Below is a small trained network, with its code and all its weights. Each question gives an input and a class and asks what happens when units are switched off, that is, made to give their printed mean instead of their output.

import numpy as np


def w(rows, s, z=0):
    codes = np.array(rows[::2]) - 128.0
    scale = np.full(codes.shape[1], s)
    scale[-1] = z or s
    return codes * scale


def f(y):
    return y / 2 * (1 + np.tanh(0.7978845608 * (y + 0.044715 * y**3)))


def log_softmax(a):
    a = a - a.max(-1, keepdims=True)
    return a - np.log(np.exp(a).sum(-1, keepdims=True))


def net(x, mask):
    res = np.array(x, float).reshape(1, 8) / 4 @ E
    y = f(res @ A[0][:, :-1].T + A[0][:, -1])
    res = res + np.where(mask, y, B[0][:, -1]) @ B[0][:, :-1]
    return log_softmax(res[-1] @ U[:, :-1].T + U[:, -1])


A, B = {}, {}
E = w([
[51,63,212,99,163,123],'x0',
[168,79,103,6,113,167],'x1',
[130,128,129,127,127,130],'x2',
[153,60,140,184,18,133],'x3',
[128,126,128,126,124,130],'x4',
[152,115,142,152,151,164],'x5',
[254,159,215,108,119,36],'x6',
[103,218,186,90,74,202],'x7',
],0.007)
A[0] = w([
[58,59,236,76,152,110,118],'neuron 0',
[119,188,185,110,83,213,44],'neuron 1',
[181,175,36,171,123,106,138],'neuron 2',
[85,135,36,170,95,189,169],'neuron 3',
[66,225,130,176,232,98,154],'neuron 4',
[47,68,161,123,128,201,104],'neuron 5',
[159,167,162,83,116,237,33],'neuron 6',
[102,187,172,95,69,148,145],'neuron 7',
[147,84,131,152,82,156,222],'neuron 8',
[171,139,166,117,125,101,6],'neuron 9',
[114,86,148,145,23,134,35],'neuron 10',
[79,124,69,122,122,149,151],'neuron 11',
[117,122,75,170,193,226,96],'neuron 12',
[115,193,143,114,232,134,104],'neuron 13',
[152,179,79,87,240,137,125],'neuron 14',
[2,102,40,162,138,145,74],'neuron 15',
[68,186,155,246,146,58,74],'neuron 16',
[151,153,102,2,220,127,111],'neuron 17',
[136,66,163,142,50,142,95],'neuron 18',
[173,49,87,99,167,102,151],'neuron 19',
[171,134,173,121,128,99,29],'neuron 20',
[56,61,181,106,136,52,121],'neuron 21',
[151,164,173,133,139,65,183],'neuron 22',
[174,112,237,140,161,124,115],'neuron 23',
[139,24,95,171,198,124,100],'neuron 24',
[115,105,84,151,158,199,62],'neuron 25',
[96,240,223,173,95,215,69],'neuron 26',
[166,55,82,183,200,62,56],'neuron 27',
[133,90,84,66,134,163,106],'neuron 28',
[119,50,111,121,139,42,114],'neuron 29',
[227,133,145,101,142,99,69],'neuron 30',
[172,117,151,131,157,107,87],'neuron 31',
[110,161,162,119,97,155,3],'neuron 32',
[143,104,91,32,103,107,233],'neuron 33',
[153,84,37,205,192,97,66],'neuron 34',
[98,173,128,95,203,124,99],'neuron 35',
[191,193,13,103,84,145,105],'neuron 36',
[176,41,155,45,147,164,143],'neuron 37',
[135,74,139,185,38,109,121],'neuron 38',
],0.0085,0.0042)
B[0] = w([
[222,212,87,170,190,186,219],'neuron 0',
[84,114,61,33,183,46,175],'neuron 1',
[130,199,150,121,184,204,227],'neuron 2',
[138,173,180,145,85,80,242],'neuron 3',
[145,53,116,149,60,165,254],'neuron 4',
[149,185,172,174,121,100,205],'neuron 5',
[33,94,99,81,185,99,169],'neuron 6',
[104,106,70,81,156,126,181],'neuron 7',
[141,111,99,127,89,128,200],'neuron 8',
[128,177,160,152,145,65,132],'neuron 9',
[168,89,83,156,121,108,162],'neuron 10',
[150,171,180,130,98,57,186],'neuron 11',
[140,163,196,119,95,65,204],'neuron 12',
[198,102,67,140,75,111,198],'neuron 13',
[191,83,93,160,69,128,215],'neuron 14',
[140,162,148,121,78,77,243],'neuron 15',
[2,40,185,160,150,221,230],'neuron 16',
[152,55,109,170,80,137,215],'neuron 17',
[169,97,62,176,102,130,173],'neuron 18',
[52,117,103,54,148,142,198],'neuron 19',
[142,181,142,151,108,55,139],'neuron 20',
[147,224,116,134,167,181,192],'neuron 21',
[90,145,173,112,54,77,200],'neuron 22',
[137,191,177,137,74,108,181],'neuron 23',
[102,156,115,52,135,126,203],'neuron 24',
[125,144,151,133,128,96,166],'neuron 25',
[72,121,79,44,156,126,211],'neuron 26',
[109,129,54,40,131,103,215],'neuron 27',
[107,107,181,151,127,123,172],'neuron 28',
[111,181,94,104,141,126,186],'neuron 29',
[109,151,212,118,99,79,185],'neuron 30',
[87,152,117,134,114,101,143],'neuron 31',
[193,169,71,96,192,117,122],'neuron 32',
[59,90,200,132,65,171,220],'neuron 33',
[69,132,111,81,167,123,219],'neuron 34',
[191,124,79,174,112,132,175],'neuron 35',
[163,212,167,178,215,206,227],'neuron 36',
[83,125,177,150,124,184,205],'neuron 37',
[205,61,83,134,113,150,200],'neuron 38',
],0.0088,0.0061)
U = w([
[125,163,140,114,110,129,246],'0',
[129,213,190,116,73,38,46],'1',
[95,155,69,21,158,103,78],'2',
[61,90,194,146,117,190,103],'3',
[200,254,116,158,212,188,94],'4',
[205,79,53,151,67,112,51],'5',
],0.0098,0.013)

Each question gives the input, the list of numbers given to net, and the class t.
The units are the neurons (one row each of A and B). Each row of codes is followed by its name. A weight is (code - 128) times the scale printed after its matrix; where a second scale follows, it is the last column's (A, B and U).
mask holds one flag per neuron, in row order. A switched-off neuron (its flag False) gives its mean, the last column of its row in B, instead of its output. The means were averaged over made-up inputs and are rounded, as every weight is.
A unit's drop is (log p(t) with every unit on - log p(t) with that unit switched off) / (log p(t) with every unit on - log p(t) with every unit switched off).
The circuit of an input: a set's keep is (log p(t) with only the set's units on - log p(t) with every unit switched off) / (log p(t) with every unit on - log p(t) with every unit switched off). Starting from the 12 units with the biggest drops (on a tie, the unit counted first), units are removed one at a time, each time the one whose removal leaves the highest keep (on an exact tie, the one counted first), for as long as the keep stays at least 0.8.
circuit, biggest first: the units of the circuit, biggest drop first
unit that matters most: the unit with the biggest drop
k most important neurons: the k neurons with the biggest drops, biggest first
input [6,-7,-5,0,-6,1,-3,7], class 2: unit that matters most -> neuron 26
input [6,5,-5,4,-5,-1,5,-6], class 2: 3 most important neurons -> neuron 19; neuron 27; neuron 29
input [-5,2,8,0,0,-5,-6,6], class 1: circuit, biggest first -> neuron 3; neuron 11
input [-5,7,-6,7,8,-2,3,8], class 2: circuit, biggest first -> neuron 1; neuron 6
input [-1,-2,4,-5,-6,-5,-2,6], class 2: circuit, biggest first -> neuron 26; neuron 1
input [8,-1,-1,0,-7,-1,-4,8], class 2: 4 most important neurons -> neuron 26; neuron 1; neuron 36; neuron 7
input [-3,2,3,8,6,2,-6,-1], class 5: 3 most important neurons -> neuron 38; neuron 18; neuron 10
input [-6,-5,-5,5,-1,1,0,3], class 4: circuit, biggest first -> neuron 2; neuron 36
input [-3,3,-1,-4,0,1,1,-2], class 5: circuit, biggest first -> neuron 14; neuron 17
input [2,3,4,3,-8,2,-5,-6], class 2: circuit, biggest first -> neuron 24; neuron 19
input [-4,7,8,2,8,3,-5,1], class 3: circuit, biggest first -> neuron 33; neuron 28
input [-5,5,-6,5,1,0,-7,2], class 1: circuit, biggest first -> neuron 3; neuron 11; neuron 12
input [4,2,-8,2,7,0,0,-4], class 2: circuit, biggest first -> neuron 19; neuron 24; neuron 4
input [-8,-3,5,5,-7,-3,-4,5], class 4: circuit, biggest first -> neuron 36
input [2,-1,-4,-1,6,2,-2,5], class 2: 2 most important neurons -> neuron 26; neuron 1
input [0,-6,-5,-4,2,0,-6,5], class 1: circuit, biggest first -> neuron 15; neuron 12
input [1,3,0,-8,-5,6,8,-7], class 1: 2 most important neurons -> neuron 30; neuron 23
input [5,-3,-3,-3,-3,0,-4,4], class 4: 2 most important neurons -> neuron 0; neuron 33
input [6,-5,0,7,8,-2,-3,0], class 5: circuit, biggest first -> neuron 38; neuron 18
input [7,5,6,8,-8,0,1,3], class 5: unit that matters most -> neuron 18
input [-2,-5,-5,4,-1,3,4,1], class 3: circuit, biggest first -> neuron 16; neuron 0
input [8,-8,5,-1,7,2,-3,8], class 2: 3 most important neurons -> neuron 26; neuron 1; neuron 7
input [-7,2,-1,-5,5,-3,2,-4], class 4: 3 most important neurons -> neuron 36; neuron 2; neuron 16
input [7,-5,6,-8,-8,4,-5,-1], class 5: 2 most important neurons -> neuron 4; neuron 13
input [0,7,-8,-6,1,-3,4,4], class 3: 3 most important neurons -> neuron 33; neuron 37; neuron 17
